Below are the code and all the weights of a small trained network. Each question names an input and a target symbol and asks about switching units off, where a switched-off unit gives its printed mean instead of its output.

import numpy as np


def w(rows, s, z=0):
    codes = np.array(rows[::2]) - 128.0
    scale = np.full(codes.shape[1], s)
    scale[-1] = z or s
    return codes * scale


def norm(h):
    return h / np.sqrt((h * h).mean(-1, keepdims=True) + 1e-5)


def f(y):
    return np.maximum(y, 0)


def softmax(a):
    e = np.exp(a - a.max(-1, keepdims=True))
    return e / e.sum(-1, keepdims=True)


def log_softmax(a):
    a = a - a.max(-1, keepdims=True)
    return a - np.log(np.exp(a).sum(-1, keepdims=True))


def net(x, mask):
    ids = ['βγδεζηθλμξπστφψω'.index(c) for c in x.split()]
    T = len(ids)
    res = E[ids] + P[:T]
    r = norm(res)
    for j in range(2):
        rows = slice(3 * j, 3 * j + 3)
        q, k, v = (r @ M[0][rows].T for M in (Q, K, V))
        z = softmax(np.where(np.tri(T) > 0, q @ k.T / 3**0.5, -1e9)) @ v
        o = O[0][rows]
        res = res + np.where(mask[j], z, o[:, -1]) @ o[:, :-1]
    y = f(norm(res) @ A[0][:, :-1].T + A[0][:, -1])
    res = res + np.where(mask[2:6], y, B[0][:, -1]) @ B[0][:, :-1]
    return log_softmax(norm(res)[-1] @ U[:, :-1].T + U[:, -1])


Q, K, V, O, A, B = {}, {}, {}, {}, {}, {}
E = w([
[90,33,240,126,141],'β',
[91,108,124,72,166],'γ',
[139,173,138,37,172],'δ',
[55,115,141,128,170],'ε',
[88,187,111,71,109],'ζ',
[124,82,72,111,221],'η',
[104,111,251,194,156],'θ',
[237,121,130,173,122],'λ',
[187,152,111,30,137],'μ',
[154,41,170,82,175],'ξ',
[174,139,161,92,87],'π',
[154,164,135,82,83],'σ',
[155,138,178,54,91],'τ',
[118,119,54,90,230],'φ',
[139,165,99,154,106],'ψ',
[102,121,101,231,169],'ω',
],0.02)
P = w([
[155,71,1,137,39],'0',
[132,119,216,114,220],'1',
[134,113,225,115,216],'2',
[153,122,226,90,185],'3',
[143,141,182,114,197],'4',
[166,157,170,124,169],'5',
[158,162,154,95,169],'6',
[165,185,138,125,168],'7',
[179,172,146,107,191],'8',
],0.0058)
Q[0] = w([
[148,78,99,135,192],'h0',
[150,133,50,94,125],'h0',
[193,60,148,59,221],'h0',
[39,135,166,133,86],'h1',
[73,95,171,165,83],'h1',
[196,170,51,2,139],'h1',
],0.011)
K[0] = w([
[109,143,103,138,104],'h0',
[156,124,96,169,138],'h0',
[124,136,102,130,100],'h0',
[103,116,254,162,188],'h1',
[123,201,185,55,186],'h1',
[170,43,28,81,58],'h1',
],0.0099)
V[0] = w([
[26,117,135,229,19],'h0',
[182,103,80,157,96],'h0',
[151,163,108,101,216],'h0',
[53,167,118,33,51],'h1',
[210,115,255,94,31],'h1',
[4,32,238,66,156],'h1',
],0.0085)
O[0] = w([
[36,92,203,145,147,1],'h0',
[156,131,109,109,141,120],'h0',
[105,96,81,92,152,167],'h0',
[95,254,153,43,137,145],'h1',
[248,172,190,116,89,167],'h1',
[128,221,147,193,245,146],'h1',
],0.0089,0.0077)
A[0] = w([
[94,179,82,142,45,250],'n0',
[200,224,40,254,129,146],'n1',
[164,78,35,69,191,46],'n2',
[161,95,158,159,161,28],'n3',
],0.0098,0.0015)
B[0] = w([
[107,46,234,56,131,170],'n0',
[65,2,202,65,147,234],'n1',
[62,181,61,112,128,254],'n2',
[23,120,239,87,100,176],'n3',
],0.0086,0.0066)
U = w([
[118,140,171,178,133,116],'β',
[67,176,93,136,160,18],'γ',
[135,160,80,129,133,12],'δ',
[62,151,124,160,150,49],'ε',
[2,196,187,45,103,118],'ζ',
[97,95,12,148,165,77],'η',
[116,129,159,197,107,213],'θ',
[220,42,77,180,80,162],'λ',
[203,150,22,85,107,164],'μ',
[183,32,125,95,235,196],'ξ',
[167,149,126,160,76,137],'π',
[131,135,137,125,81,75],'σ',
[193,202,152,148,85,220],'τ',
[103,126,9,137,151,78],'φ',
[52,30,156,94,21,89],'ψ',
[67,66,101,205,105,253],'ω',
],0.0087,0.0032)

Each question gives the input, a string of symbols that net reads in full, and the target symbol t.
The units are the heads (3 rows each of Q, K, V and O) and the neurons (one row each of A and B). Each row of codes is followed by its name. A weight is (code - 128) times the scale printed after its matrix; where a second scale follows, it is the last column's (O, A, B and U).
mask holds one flag per unit, heads first, then neurons. A switched-off unit (its flag False) gives its mean, the last column of its rows in O or B, instead of its output. The means were averaged over made-up inputs and are rounded, as every weight is.
A unit's drop is (log p(t) with every unit on - log p(t) with that unit switched off) / (log p(t) with every unit on - log p(t) with every unit switched off).
The circuit of an input: a set's keep is (log p(t) with only the set's units on - log p(t) with every unit switched off) / (log p(t) with every unit on - log p(t) with every unit switched off). Starting from all 6 units, units are removed one at a time, each time the one whose removal leaves the highest keep (on an exact tie, the one counted first), for as long as the keep stays at least 0.8.
circuit, biggest first: the units of the circuit, biggest drop first
unit that matters most: the unit with the biggest drop
top k neurons: the k neurons with the biggest drops, biggest first
heads that matter: for each layer, one digit per head in row order, 1 if its drop is at least 0.15 and else 0, layers parted by /
drop of u: that unit's drop, to one decimal
input ξ τ ξ ξ ζ, target ξ: circuit, biggest first	(h1; n1; n2)
input λ ξ λ ε β η ψ, target λ: heads that matter	01
input ζ μ ξ ψ ω ξ μ μ, target ζ: unit that matters most	h1
input ζ ω η ξ ξ, target ζ: circuit, biggest first	(h1; h0)
input ξ φ ξ θ σ τ μ ω, target ξ: top 2 neurons	(n1; n2)
input ξ τ ξ ξ ξ η η π, target ξ: heads that matter	01
input τ ψ ζ ξ ψ τ, target τ: circuit, biggest first	(h1; n1)
input ξ ζ σ, target ξ: circuit, biggest first	(h1; n1)
input ξ ξ ω ξ τ, target ξ: circuit, biggest first	(h1; n1)
input ξ ξ τ ξ ξ ξ ξ ζ, target ξ: circuit, biggest first	(n1; h1; n2)
input μ ξ ψ, target ψ: top 2 neurons	(n0; n1)
input μ ζ δ ξ τ ξ γ, target μ: top 2 neurons	(n1; n3)
input ψ ξ ξ, target ψ: drop of h1	0.7
input ζ ε ζ φ, target ζ: circuit, biggest first	(h1)
input ψ θ μ ξ ψ ξ σ ξ ξ, target ψ: drop of h1	0.8
input ξ σ ζ φ σ, target ξ: drop of n2	0.0
